Below are the code and all the weights of a small trained network. Each question names an input and a class and asks about switching units off, where a switched-off unit gives its printed mean instead of its output.

import numpy as np


def w(rows, s, z=0):
    codes = np.array(rows[::2]) - 128.0
    scale = np.full(codes.shape[1], s)
    scale[-1] = z or s
    return codes * scale


def norm(h):
    return h / np.sqrt((h * h).mean(-1, keepdims=True) + 1e-5)


def f(y):
    return y / 2 * (1 + np.tanh(0.7978845608 * (y + 0.044715 * y**3)))


def log_softmax(a):
    a = a - a.max(-1, keepdims=True)
    return a - np.log(np.exp(a).sum(-1, keepdims=True))


def net(x, mask):
    res = np.array(x, float).reshape(1, 6) / 4 @ E
    u = 0
    for l in range(3):
        y = f(norm(res) @ A[l][:, :-1].T + A[l][:, -1])
        res = res + np.where(mask[u : u + 4], y, B[l][:, -1]) @ B[l][:, :-1]
        u += 4
    return log_softmax(norm(res)[-1] @ U[:, :-1].T + U[:, -1])


A, B = {}, {}
E = w([
[7,141,127],'x0',
[148,70,61],'x1',
[126,110,64],'x2',
[86,70,187],'x3',
[77,202,51],'x4',
[145,217,141],'x5',
],0.012)
A[0] = w([
[103,92,206,2],'L0N1',
[175,4,103,199],'L0N2',
[117,54,165,65],'L0N3',
[178,96,156,167],'L0N4',
],0.033,0.0053)
B[0] = w([
[3,252,184,183],'L0N1',
[200,110,47,252],'L0N2',
[121,120,70,189],'L0N3',
[245,178,115,193],'L0N4',
],0.025,0.016)
A[1] = w([
[205,125,180,23],'L1N1',
[128,99,155,31],'L1N2',
[104,190,3,243],'L1N3',
[145,116,148,2],'L1N4',
],0.032,0.0033)
B[1] = w([
[255,164,211,149],'L1N1',
[135,47,126,124],'L1N2',
[150,152,32,254],'L1N3',
[142,108,148,125],'L1N4',
],0.027,0.03)
A[2] = w([
[51,73,109,186],'L2N1',
[70,89,38,28],'L2N2',
[135,7,4,252],'L2N3',
[111,52,111,74],'L2N4',
],0.025,0.0035)
B[2] = w([
[53,6,31,131],'L2N1',
[142,249,74,189],'L2N2',
[133,122,24,254],'L2N3',
[129,105,194,124],'L2N4',
],0.016,0.02)
U = w([
[6,144,200,88],'0',
[162,138,18,211],'1',
[186,66,233,2],'2',
],0.014,0.0087)

Each question gives the input, the list of numbers given to net, and the class t.
The units are the neurons (one row each of A and B). Each row of codes is followed by its name. A weight is (code - 128) times the scale printed after its matrix; where a second scale follows, it is the last column's (A, B and U).
mask holds one flag per neuron, layer by layer. A switched-off neuron (its flag False) gives its mean, the last column of its row in B, instead of its output. The means were averaged over made-up inputs and are rounded, as every weight is.
A unit's drop is (log p(t) with every unit on - log p(t) with that unit switched off) / (log p(t) with every unit on - log p(t) with every unit switched off).
The circuit of an input: a set's keep is (log p(t) with only the set's units on - log p(t) with every unit switched off) / (log p(t) with every unit on - log p(t) with every unit switched off). Starting from all 12 units, units are removed one at a time, each time the one whose removal leaves the highest keep (on an exact tie, the one counted first), for as long as the keep stays at least 0.8.
units of the circuit, in order: the units of the circuit, biggest drop first
unit that matters most: the unit with the biggest drop
k most important neurons: the k neurons with the biggest drops, biggest first
top k neurons in layer l: the k neurons of layer l with the biggest drops, biggest first
drop when u is switched off: that unit's drop, to one decimal
input [4,-2,-1,3,0,-2], class 0: units of the circuit, in order	L0N1; L0N2; L1N3
input [6,-6,-3,-5,-6,0], class 0: 2 most important neurons	L0N2; L1N3
input [-4,-8,-3,0,-3,6], class 2: unit that matters most	L1N3
input [6,-2,5,7,-7,8], class 0: 3 most important neurons	L0N1; L0N2; L1N3
input [8,-6,-3,-2,-3,5], class 0: 2 most important neurons	L0N2; L1N3
input [6,-4,-7,-5,-1,-3], class 0: 3 most important neurons	L0N2; L1N3; L0N3
input [-8,-6,-6,-7,-1,3], class 2: top 3 neurons in layer 0	L0N2; L0N3; L0N1
input [8,-2,-8,-4,-5,6], class 0: drop when L0N2 is switched off	0.5
input [3,-3,-8,-4,-2,0], class 0: drop when L1N3 is switched off	0.3
input [8,0,-2,3,-8,2], class 0: drop when L0N1 is switched off	0.8
input [7,-3,-7,0,-2,-1], class 0: drop when L1N3 is switched off	0.1
